Here is a tiny trained network, its code and every weight. The questions are about switching its units off for an input and a class, where a switched-off unit gives its printed mean instead of its output.

import numpy as np


def w(rows, s, z=0):
    codes = np.array(rows[::2]) - 128.0
    scale = np.full(codes.shape[1], s)
    scale[-1] = z or s
    return codes * scale


def f(y):
    return y / 2 * (1 + np.tanh(0.7978845608 * (y + 0.044715 * y**3)))


def log_softmax(a):
    a = a - a.max(-1, keepdims=True)
    return a - np.log(np.exp(a).sum(-1, keepdims=True))


def net(x, mask):
    res = np.array(x, float).reshape(1, 4) / 4 @ E
    y = f(res @ A[0][:, :-1].T + A[0][:, -1])
    res = res + np.where(mask, y, B[0][:, -1]) @ B[0][:, :-1]
    return log_softmax(res[-1] @ U[:, :-1].T + U[:, -1])


A, B = {}, {}
E = w([
[74,134,109,209,212,143,206,165],'x0',
[51,76,209,213,93,66,108,52],'x1',
[87,86,192,90,102,255,142,142],'x2',
[23,91,56,47,184,98,123,84],'x3',
],0.0088)
A[0] = w([
[105,132,162,164,231,140,151,149,50],'N1',
[163,202,93,173,164,2,95,81,4],'N2',
[121,90,117,201,164,161,171,179,143],'N3',
[151,128,127,81,89,114,44,92,109],'N4',
[72,107,114,67,180,129,116,83,129],'N5',
[86,73,148,194,103,99,94,69,75],'N6',
[167,169,91,56,181,145,125,175,49],'N7',
[160,111,160,58,102,147,76,86,125],'N8',
[104,92,202,164,145,71,101,72,70],'N9',
[59,133,104,164,178,153,177,171,89],'N10',
[200,136,186,190,70,151,139,177,87],'N11',
[77,83,74,59,141,109,152,91,74],'N12',
[102,41,204,131,139,209,122,121,47],'N13',
],0.0091,0.0029)
B[0] = w([
[153,89,81,142,75,86,51,120,182],'N1',
[18,147,162,34,40,254,81,119,254],'N2',
[109,119,104,120,90,73,65,86,204],'N3',
[126,93,51,210,103,76,105,135,220],'N4',
[148,203,187,117,139,108,97,86,233],'N5',
[193,114,111,120,209,124,128,220,235],'N6',
[208,104,134,105,158,149,97,217,225],'N7',
[110,58,83,157,70,98,103,96,221],'N8',
[207,120,111,101,186,124,119,220,229],'N9',
[115,102,84,175,81,111,84,107,204],'N10',
[141,215,160,147,150,82,128,74,241],'N11',
[194,237,199,184,153,78,152,91,234],'N12',
[80,115,151,77,134,199,82,141,238],'N13',
],0.0094,0.0072)
U = w([
[178,116,113,113,179,123,117,251,64],'0',
[148,214,196,165,137,94,128,64,108],'1',
[69,123,144,69,89,212,101,120,172],'2',
[120,65,39,184,86,75,104,90,70],'3',
[115,130,120,131,130,128,169,127,254],'4',
],0.013,0.0049)

Each question gives the input, the list of numbers given to net, and the class t.
The units are the neurons (one row each of A and B). Each row of codes is followed by its name. A weight is (code - 128) times the scale printed after its matrix; where a second scale follows, it is the last column's (A, B and U).
mask holds one flag per neuron, in row order. A switched-off neuron (its flag False) gives its mean, the last column of its row in B, instead of its output. The means were averaged over made-up inputs and are rounded, as every weight is.
A unit's drop is (log p(t) with every unit on - log p(t) with that unit switched off) / (log p(t) with every unit on - log p(t) with every unit switched off).
The circuit of an input: a set's keep is (log p(t) with only the set's units on - log p(t) with every unit switched off) / (log p(t) with every unit on - log p(t) with every unit switched off). Starting from the 12 units with the biggest drops (on a tie, the unit counted first), units are removed one at a time, each time the one whose removal leaves the highest keep (on an exact tie, the one counted first), for as long as the keep stays at least 0.8.
units of the circuit, in order: the units of the circuit, biggest drop first
unit that matters most: the unit with the biggest drop
k most important neurons: the k neurons with the biggest drops, biggest first
drop when u is switched off: that unit's drop, to one decimal
input [-8,-3,-4,-3], class 3: unit that matters most => N4
input [-8,-5,3,-3], class 3: units of the circuit, in order => [N8 N4]
input [-2,3,-4,-3], class 2: 4 most important neurons => [N2 N12 N7 N5]
input [-5,0,-1,4], class 3: 4 most important neurons => [N4 N11 N8 N2]
input [-7,-7,-8,1], class 2: 3 most important neurons => [N2 N6 N9]
input [-5,5,1,7], class 1: 2 most important neurons => [N12 N5]
input [0,2,-2,1], class 4: 2 most important neurons => [N7 N13]
input [-3,8,2,8], class 0: 3 most important neurons => [N6 N9 N11]
input [-5,-4,6,7], class 1: 3 most important neurons => [N12 N5 N2]
input [-3,6,-6,-6], class 0: 3 most important neurons => [N9 N6 N12]
input [3,4,0,1], class 0: units of the circuit, in order => [N6 N9]
input [-2,-1,-7,-6], class 2: 2 most important neurons => [N2 N12]
input [8,-7,-2,0], class 3: 2 most important neurons => [N10 N3]
input [-8,-7,-6,2], class 3: units of the circuit, in order => [N4]
input [-5,5,-6,-5], class 2: 3 most important neurons => [N2 N12 N7]
input [0,-6,-8,-4], class 2: drop when N2 is switched off => 1.0
input [3,1,-2,4], class 1: drop when N8 is switched off => 0.2
input [8,-7,6,6], class 3: drop when N2 is switched off => 0.1
